Here is a tiny trained network, its code and every weight. The questions are about switching its units off for an input and a target symbol, where a switched-off unit gives its printed mean instead of its output.

import numpy as np


def w(rows, s, z=0):
    codes = np.array(rows[::2]) - 128.0
    scale = np.full(codes.shape[1], s)
    scale[-1] = z or s
    return codes * scale


def f(y):
    return y / 2 * (1 + np.tanh(0.7978845608 * (y + 0.044715 * y**3)))


def softmax(a):
    e = np.exp(a - a.max(-1, keepdims=True))
    return e / e.sum(-1, keepdims=True)


def log_softmax(a):
    a = a - a.max(-1, keepdims=True)
    return a - np.log(np.exp(a).sum(-1, keepdims=True))


def net(x, mask):
    ids = ['βγδεηθλξπφψω'.index(c) for c in x.split()]
    T = len(ids)
    res = E[ids] + P[:T]
    u = 0
    for l in range(2):
        r = res
        for j in range(2):
            rows = slice(4 * j, 4 * j + 4)
            q, k, v = (r @ M[l][rows].T for M in (Q, K, V))
            z = softmax(np.where(np.tri(T) > 0, q @ k.T / 4**0.5, -1e9)) @ v
            o = O[l][rows]
            res = res + np.where(mask[u + j], z, o[:, -1]) @ o[:, :-1]
        u += 2
        y = f(res @ A[l][:, :-1].T + A[l][:, -1])
        res = res + np.where(mask[u : u + 8], y, B[l][:, -1]) @ B[l][:, :-1]
        u += 8
    return log_softmax(res[-1] @ U[:, :-1].T + U[:, -1])


Q, K, V, O, A, B = {}, {}, {}, {}, {}, {}
E = w([
[103,108,160,101,165,145,82,132],'β',
[159,93,107,76,144,128,153,134],'γ',
[149,137,165,190,197,172,138,130],'δ',
[146,152,107,145,86,140,188,40],'ε',
[125,134,150,110,103,121,113,184],'η',
[129,162,121,183,80,166,141,146],'θ',
[135,146,132,165,150,133,128,193],'λ',
[108,130,164,139,183,188,133,51],'ξ',
[152,142,95,90,105,203,84,100],'π',
[112,110,103,204,133,188,170,155],'φ',
[117,145,10,117,140,191,149,132],'ψ',
[4,146,111,155,179,121,119,135],'ω',
],0.016)
P = w([
[102,55,104,228,44,145,2,171],'0',
[147,82,148,149,118,144,89,92],'1',
[137,94,98,159,125,161,95,77],'2',
[114,123,113,176,143,154,99,112],'3',
[112,133,109,172,150,161,115,109],'4',
[118,167,112,203,147,174,132,107],'5',
[122,115,97,100,139,136,180,82],'6',
[96,145,117,138,163,139,168,118],'7',
[68,166,141,146,163,155,182,122],'8',
[50,176,136,136,157,159,194,140],'9',
[37,185,148,117,159,170,207,135],'10',
[41,179,144,107,155,175,218,142],'11',
[29,177,166,89,152,167,226,152],'12',
],0.0089)
Q[0] = w([
[52,191,88,180,97,208,172,82],'0.h1',
[211,67,97,93,15,11,3,143],'0.h1',
[95,179,97,147,51,50,136,178],'0.h1',
[216,18,113,127,32,104,36,98],'0.h1',
[158,99,124,130,158,174,176,169],'0.h2',
[194,131,236,163,155,69,220,133],'0.h2',
[113,142,157,172,128,244,114,155],'0.h2',
[169,55,136,106,142,233,104,158],'0.h2',
],0.0067)
K[0] = w([
[70,130,108,121,187,141,148,195],'0.h1',
[196,34,135,170,135,110,3,96],'0.h1',
[142,125,153,98,171,93,82,142],'0.h1',
[150,59,114,192,100,129,82,122],'0.h1',
[117,126,116,167,97,126,118,139],'0.h2',
[159,60,137,115,76,157,89,128],'0.h2',
[95,92,114,131,131,119,125,149],'0.h2',
[57,106,115,190,162,148,77,142],'0.h2',
],0.011)
V[0] = w([
[189,106,222,207,161,174,121,162],'0.h1',
[111,171,185,135,66,125,133,1],'0.h1',
[35,116,142,161,142,40,114,145],'0.h1',
[115,143,32,208,82,155,142,120],'0.h1',
[156,42,92,183,141,205,112,79],'0.h2',
[145,183,107,57,163,130,158,108],'0.h2',
[44,179,129,140,165,148,200,106],'0.h2',
[222,186,153,128,191,101,222,138],'0.h2',
],0.0078)
O[0] = w([
[14,59,243,208,139,159,101,118,107],'0.h1',
[107,238,104,174,51,46,120,36,98],'0.h1',
[168,35,92,169,175,38,19,105,113],'0.h1',
[18,119,9,120,103,168,154,166,254],'0.h1',
[29,120,120,64,145,187,178,93,235],'0.h2',
[224,131,130,117,145,203,172,138,86],'0.h2',
[162,101,70,255,213,106,215,47,162],'0.h2',
[154,123,181,170,148,135,197,158,57],'0.h2',
],0.0063,0.0083)
A[0] = w([
[105,129,149,153,107,135,62,245,100],'0.n1',
[145,186,34,194,54,28,172,71,90],'0.n2',
[26,203,106,239,146,146,254,95,210],'0.n3',
[89,155,93,43,6,129,148,185,149],'0.n4',
[104,130,108,73,145,207,136,205,95],'0.n5',
[195,122,66,169,42,174,99,58,251],'0.n6',
[84,200,92,129,78,118,62,88,111],'0.n7',
[153,149,64,93,87,108,194,19,251],'0.n8',
],0.0047,0.0033)
B[0] = w([
[87,70,141,122,78,155,132,179,131],'0.n1',
[105,130,111,86,166,151,183,178,139],'0.n2',
[91,97,125,2,124,64,149,109,254],'0.n3',
[40,212,122,102,113,108,133,144,170],'0.n4',
[157,118,121,80,102,168,159,111,177],'0.n5',
[82,111,119,133,162,118,79,159,155],'0.n6',
[175,177,185,172,130,107,60,133,146],'0.n7',
[108,150,173,159,181,89,99,211,188],'0.n8',
],0.007,0.014)
Q[1] = w([
[41,163,99,101,225,150,138,170],'1.h1',
[146,133,123,127,141,59,133,101],'1.h1',
[94,100,173,147,153,136,105,165],'1.h1',
[115,66,179,111,129,87,63,151],'1.h1',
[54,114,129,110,154,129,125,195],'1.h2',
[51,117,110,50,127,94,170,102],'1.h2',
[239,114,190,253,68,137,158,86],'1.h2',
[190,165,187,193,62,94,148,83],'1.h2',
],0.006)
K[1] = w([
[2,84,103,118,26,117,82,169],'1.h1',
[186,134,163,144,128,168,103,126],'1.h1',
[127,160,74,139,114,179,111,141],'1.h1',
[88,79,102,87,93,149,147,97],'1.h1',
[76,78,90,109,111,91,96,180],'1.h2',
[68,125,133,97,145,122,72,108],'1.h2',
[224,184,112,154,212,139,230,140],'1.h2',
[221,193,157,143,159,89,189,111],'1.h2',
],0.006)
V[1] = w([
[177,158,158,60,190,154,200,75],'1.h1',
[131,108,156,113,172,31,87,35],'1.h1',
[117,65,163,194,163,43,112,163],'1.h1',
[237,127,128,164,128,179,96,166],'1.h1',
[140,61,226,151,117,163,127,213],'1.h2',
[59,109,136,142,230,219,212,149],'1.h2',
[116,96,218,71,140,142,98,24],'1.h2',
[131,64,141,2,88,43,199,248],'1.h2',
],0.0059)
O[1] = w([
[81,130,95,205,175,137,184,87,1],'1.h1',
[92,138,135,170,187,84,101,143,70],'1.h1',
[118,90,235,129,171,84,118,171,98],'1.h1',
[102,156,202,136,102,158,178,156,8],'1.h1',
[124,69,247,63,163,151,122,124,110],'1.h2',
[120,189,157,102,138,72,100,2,157],'1.h2',
[56,90,106,136,226,216,115,98,103],'1.h2',
[174,22,129,182,102,134,133,93,169],'1.h2',
],0.007,0.019)
A[1] = w([
[106,187,93,164,236,202,113,62,246],'1.n1',
[71,147,167,103,118,220,71,112,101],'1.n2',
[140,115,164,130,88,76,225,173,108],'1.n3',
[159,116,171,100,29,105,139,64,110],'1.n4',
[190,160,141,178,123,151,162,165,3],'1.n5',
[128,255,55,158,81,103,133,99,132],'1.n6',
[117,183,203,58,167,143,95,187,104],'1.n7',
[166,174,64,93,79,58,177,48,74],'1.n8',
],0.006,0.002)
B[1] = w([
[107,146,113,77,58,19,164,153,152],'1.n1',
[129,165,160,143,131,137,182,49,164],'1.n2',
[85,139,120,221,183,222,108,123,130],'1.n3',
[3,166,165,139,46,131,105,152,184],'1.n4',
[163,236,115,181,79,125,178,164,124],'1.n5',
[209,110,170,149,154,131,81,175,221],'1.n6',
[203,220,141,128,140,183,111,79,177],'1.n7',
[132,117,206,161,210,207,96,123,249],'1.n8',
],0.006,0.017)
U = w([
[96,96,101,110,132,133,46,119,254],'β',
[168,111,91,78,94,79,122,130,169],'γ',
[117,110,147,145,254,207,110,167,129],'δ',
[134,183,163,154,166,65,79,211,110],'ε',
[171,129,191,113,76,77,137,148,33],'η',
[29,177,103,165,95,93,135,154,104],'θ',
[157,63,162,137,121,125,125,191,127],'λ',
[103,149,147,144,179,107,111,70,72],'ξ',
[178,196,107,160,106,163,94,73,129],'π',
[74,51,88,160,81,125,175,98,213],'φ',
[142,154,76,96,119,184,138,139,48],'ψ',
[181,54,80,146,191,47,59,142,125],'ω',
],0.0055,0.0031)

Each question gives the input, a string of symbols that net reads in full, and the target symbol t.
The units are the heads (4 rows each of Q, K, V and O) and the neurons (one row each of A and B). Each row of codes is followed by its name. A weight is (code - 128) times the scale printed after its matrix; where a second scale follows, it is the last column's (O, A, B and U).
mask holds one flag per unit, layer by layer, with each layer's heads first. A switched-off unit (its flag False) gives its mean, the last column of its rows in O or B, instead of its output. The means were averaged over made-up inputs and are rounded, as every weight is.
A unit's drop is (log p(t) with every unit on - log p(t) with that unit switched off) / (log p(t) with every unit on - log p(t) with every unit switched off).
The circuit of an input: a set's keep is (log p(t) with only the set's units on - log p(t) with every unit switched off) / (log p(t) with every unit on - log p(t) with every unit switched off). Starting from the 12 units with the biggest drops (on a tie, the unit counted first), units are removed one at a time, each time the one whose removal leaves the highest keep (on an exact tie, the one counted first), for as long as the keep stays at least 0.8.
circuit, biggest first: the units of the circuit, biggest drop first
unit that matters most: the unit with the biggest drop
k most important neurons: the k neurons with the biggest drops, biggest first
top k neurons in layer l: the k neurons of layer l with the biggest drops, biggest first
which heads matter: for each layer, one digit per head in row order, 1 if its drop is at least 0.15 and else 0, layers parted by /
input ψ ξ β π γ π ε θ δ η λ δ δ, target π: circuit, biggest first	[1.h1 1.h2 0.h1 0.h2]
input γ ψ λ ε, target φ: circuit, biggest first	[1.h2 0.h2 1.h1]
input ξ γ λ ε η φ, target θ: which heads matter	10 / 11
input ψ φ ε γ λ δ η π ε θ, target π: top 2 neurons in layer 0	[0.n4 0.n5]
input ψ ε φ η π, target π: 2 most important neurons	[0.n3 0.n4]
input δ ξ β π δ β ε, target ξ: circuit, biggest first	[0.h1 1.h2 1.h1]
input ε δ φ δ ψ δ φ θ ω ε, target ω: which heads matter	10 / 00
input π ε π, target π: circuit, biggest first	[0.n3 0.h1 1.h1]
input φ ψ β ω, target ω: circuit, biggest first	[0.h1 1.n4]
input ξ δ ψ ω, target θ: circuit, biggest first	[1.h2 1.n1 1.h1]
input λ η ε π γ π γ, target η: top 2 neurons in layer 0	[0.n1 0.n3]
input δ ε ξ θ, target ξ: circuit, biggest first	[1.h2 0.h1 1.h1]
input ξ λ ψ θ η φ ξ π π δ, target θ: 3 most important neurons	[1.n1 1.n8 1.n6]
input ξ ε ψ γ δ φ, target φ: which heads matter	10 / 10
input ξ δ ψ, target θ: which heads matter	10 / 11
input ψ π γ φ λ θ β ε ξ, target π: circuit, biggest first	[0.h1 1.h2 0.h2]
input ξ ψ β θ, target θ: which heads matter	10 / 11
input ψ β λ, target π: 2 most important neurons	[0.n3 0.n4]
input ψ η β, target π: which heads matter	10 / 11
input ω ξ π λ, target ε: which heads matter	11 / 11
input β π ε ε ω ε θ π λ, target δ: circuit, biggest first	[1.h2 0.h1]
input ε δ θ β γ δ ψ ω ψ γ, target ω: unit that matters most	0.h1
input ψ γ ε π γ ψ ε ξ, target π: which heads matter	10 / 11
input β ψ η ω ξ ψ θ π, target δ: which heads matter	11 / 11
input δ φ π ψ ξ γ ε, target ξ: which heads matter	10 / 01
input η φ λ, target λ: unit that matters most	1.h2
input π ψ ξ ψ ε γ, target ψ: 2 most important neurons	[0.n3 0.n7]
